Here is a tiny trained network, its code and every weight. The questions are about switching its units off for an input and a target symbol, where a switched-off unit gives its printed mean instead of its output.

import numpy as np


def w(rows, s, z=0):
    codes = np.array(rows[::2]) - 128.0
    scale = np.full(codes.shape[1], s)
    scale[-1] = z or s
    return codes * scale


def norm(h):
    return h / np.sqrt((h * h).mean(-1, keepdims=True) + 1e-5)


def f(y):
    return y / 2 * (1 + np.tanh(0.7978845608 * (y + 0.044715 * y**3)))


def softmax(a):
    e = np.exp(a - a.max(-1, keepdims=True))
    return e / e.sum(-1, keepdims=True)


def log_softmax(a):
    a = a - a.max(-1, keepdims=True)
    return a - np.log(np.exp(a).sum(-1, keepdims=True))


def net(x, mask):
    ids = ['αγδεηθλμστφψ'.index(c) for c in x.split()]
    T = len(ids)
    res = E[ids] + P[:T]
    u = 0
    for l in range(2):
        q, k, v = (norm(res) @ M[l].T for M in (Q, K, V))
        z = softmax(np.where(np.tri(T) > 0, q @ k.T / 3**0.5, -1e9)) @ v
        res = res + np.where(mask[u], z, O[l][:, -1]) @ O[l][:, :-1]
        u += 1
        y = f(norm(res) @ A[l][:, :-1].T + A[l][:, -1])
        res = res + np.where(mask[u : u + 4], y, B[l][:, -1]) @ B[l][:, :-1]
        u += 4
    return log_softmax(norm(res)[-1] @ U[:, :-1].T + U[:, -1])


Q, K, V, O, A, B = {}, {}, {}, {}, {}, {}
E = w([
[64,116,82,82,175,24],'α',
[83,171,50,93,129,50],'γ',
[74,163,39,129,70,43],'δ',
[125,156,91,142,167,47],'ε',
[172,8,142,121,129,183],'η',
[96,26,138,138,132,59],'θ',
[52,102,120,158,101,78],'λ',
[227,52,118,95,95,98],'μ',
[166,97,71,35,121,90],'σ',
[88,42,112,71,94,164],'τ',
[124,110,192,116,222,47],'φ',
[108,87,140,54,190,180],'ψ',
],0.014)
P = w([
[119,56,1,190,205,123],'0',
[114,77,25,182,179,128],'1',
[121,69,44,160,158,136],'2',
[110,92,66,144,149,138],'3',
[97,100,86,133,135,128],'4',
[95,111,104,115,126,133],'5',
[91,123,127,102,121,125],'6',
[93,124,145,87,104,130],'7',
[84,134,164,74,91,122],'8',
[87,131,188,55,74,114],'9',
[88,126,207,42,60,95],'10',
[87,122,229,29,46,75],'11',
],0.0066)
Q[0] = w([
[203,194,100,128,217,238],'0.h0',
[176,181,124,113,91,92],'0.h0',
[96,8,77,18,104,14],'0.h0',
],0.013)
K[0] = w([
[108,107,55,225,179,174],'0.h0',
[66,84,129,154,89,97],'0.h0',
[100,142,250,45,97,146],'0.h0',
],0.012)
V[0] = w([
[155,71,146,37,2,112],'0.h0',
[110,85,195,191,104,16],'0.h0',
[247,150,185,122,133,63],'0.h0',
],0.0063)
O[0] = w([
[140,47,2,201,166,124,253],'0.h0',
[2,220,84,205,185,203,114],'0.h0',
[188,227,100,119,225,230,102],'0.h0',
],0.0059,0.005)
A[0] = w([
[134,88,76,79,169,75,254],'0.n0',
[112,254,53,208,56,11,210],'0.n1',
[43,109,60,167,174,172,223],'0.n2',
[61,151,96,204,17,97,120],'0.n3',
],0.0071,0.003)
B[0] = w([
[138,229,197,164,135,183,255],'0.n0',
[197,27,224,71,13,165,198],'0.n1',
[171,255,155,132,67,41,185],'0.n2',
[244,155,142,218,25,222,155],'0.n3',
],0.0069,0.01)
Q[1] = w([
[200,83,56,118,106,6],'1.h0',
[152,110,143,80,97,121],'1.h0',
[160,206,160,124,169,205],'1.h0',
],0.015)
K[1] = w([
[73,130,1,40,104,215],'1.h0',
[98,132,148,58,162,192],'1.h0',
[151,204,159,183,213,110],'1.h0',
],0.0096)
V[1] = w([
[254,157,153,91,77,143],'1.h0',
[165,69,194,237,64,163],'1.h0',
[54,114,86,7,61,49],'1.h0',
],0.0034)
O[1] = w([
[254,111,152,153,168,51,254],'1.h0',
[37,214,165,52,101,70,75],'1.h0',
[122,108,78,250,226,212,199],'1.h0',
],0.0057,0.0024)
A[1] = w([
[122,123,2,124,105,57,192],'1.n0',
[172,86,85,125,30,147,177],'1.n1',
[177,155,144,113,63,125,119],'1.n2',
[112,151,146,66,179,30,3],'1.n3',
],0.0088,0.0028)
B[1] = w([
[176,155,67,147,76,100,186],'1.n0',
[2,162,115,99,228,163,255],'1.n1',
[156,107,85,147,218,197,208],'1.n2',
[117,49,66,75,58,175,139],'1.n3',
],0.0085,0.0074)
U = w([
[147,133,134,82,19,119,148],'α',
[68,253,145,67,180,193,55],'γ',
[127,121,140,164,28,213,116],'δ',
[199,161,253,158,180,135,24],'ε',
[96,19,143,78,142,164,211],'η',
[113,131,172,191,115,42,166],'θ',
[84,166,164,227,111,143,134],'λ',
[202,88,76,189,173,184,226],'μ',
[172,188,56,79,138,128,180],'σ',
[2,122,31,167,110,135,4],'τ',
[67,179,183,88,191,78,53],'φ',
[186,82,217,60,91,151,105],'ψ',
],0.0093,0.0026)

Each question gives the input, a string of symbols that net reads in full, and the target symbol t.
The units are the heads (3 rows each of Q, K, V and O) and the neurons (one row each of A and B). Each row of codes is followed by its name. A weight is (code - 128) times the scale printed after its matrix; where a second scale follows, it is the last column's (O, A, B and U).
mask holds one flag per unit, layer by layer, with each layer's heads first. A switched-off unit (its flag False) gives its mean, the last column of its rows in O or B, instead of its output. The means were averaged over made-up inputs and are rounded, as every weight is.
A unit's drop is (log p(t) with every unit on - log p(t) with that unit switched off) / (log p(t) with every unit on - log p(t) with every unit switched off).
The circuit of an input: a set's keep is (log p(t) with only the set's units on - log p(t) with every unit switched off) / (log p(t) with every unit on - log p(t) with every unit switched off). Starting from all 10 units, units are removed one at a time, each time the one whose removal leaves the highest keep (on an exact tie, the one counted first), for as long as the keep stays at least 0.8.
units of the circuit, in order: the units of the circuit, biggest drop first
most important unit: the unit with the biggest drop
k most important neurons: the k neurons with the biggest drops, biggest first
k most important neurons of layer l: the k neurons of layer l with the biggest drops, biggest first
input φ μ ε ε σ σ γ, target μ: units of the circuit, in order -> (1.n2 1.h0 0.n1)
input θ τ ε ψ ε, target η: 2 most important neurons -> (0.n2 0.n1)
input η ε ε γ α μ τ ψ, target ψ: 2 most important neurons -> (1.n1 1.n2)
input σ σ μ ε δ ε μ λ α θ μ, target σ: units of the circuit, in order -> (0.h0 0.n1 1.h0)
input ψ δ ψ μ, target η: units of the circuit, in order -> (0.h0 0.n2 1.n1)
input ε σ η γ σ σ η δ, target δ: 3 most important neurons -> (0.n1 0.n3 1.n1)
input φ μ ε δ δ μ λ δ η φ λ, target γ: units of the circuit, in order -> (0.h0)
input σ σ μ ε σ γ, target μ: units of the circuit, in order -> (1.n2 0.n1)
input θ ψ σ γ σ γ μ ε α, target σ: units of the circuit, in order -> (0.h0 1.n1)
input σ ε ε γ γ σ δ σ δ ε ψ μ, target η: units of the circuit, in order -> (0.n2 1.n1)
input ε σ φ γ ψ γ, target η: 2 most important neurons -> (0.n1 0.n2)
input δ γ φ δ, target δ: 2 most important neurons -> (0.n3 0.n1)
input ε θ λ σ σ λ σ, target μ: units of the circuit, in order -> (1.h0 0.n3)
input φ δ η γ α θ δ ψ σ, target η: units of the circuit, in order -> (0.h0 0.n2)
input σ σ ε σ σ γ ε, target ε: 2 most important neurons -> (0.n0 0.n1)
input σ φ ψ δ σ ε γ φ σ θ, target θ: most important unit -> 0.n1
input σ σ δ, target μ: 4 most important neurons -> (1.n2 0.n3 1.n1 0.n1)
input γ η η γ, target γ: 2 most important neurons of layer 0 -> (0.n1 0.n3)
input ψ σ φ γ, target γ: units of the circuit, in order -> (0.n1 0.n0 1.n1)
input φ γ δ γ λ, target δ: most important unit -> 0.n3
input τ γ μ, target τ: units of the circuit, in order -> (1.h0 0.n1 1.n1)
input μ γ ψ τ, target τ: 2 most important neurons -> (0.n1 1.n1)
input γ σ μ μ γ τ φ σ, target γ: 3 most important neurons -> (0.n0 1.n0 0.n2)
input σ σ ψ θ σ η θ σ λ σ θ, target μ: 2 most important neurons -> (0.n1 0.n3)
input θ ε α μ γ γ α α, target α: units of the circuit, in order -> (1.n1 1.n3)
input σ μ α γ θ, target θ: 3 most important neurons -> (1.n1 0.n0 0.n1)
input ψ ε γ γ σ λ, target μ: most important neuron of layer 1 -> (1.n2)
input γ α τ φ, target φ: 3 most important neurons -> (0.n1 1.n2 1.n1)
input λ μ σ σ α γ α φ η, target γ: 2 most important neurons of layer 0 -> (0.n2 0.n0)
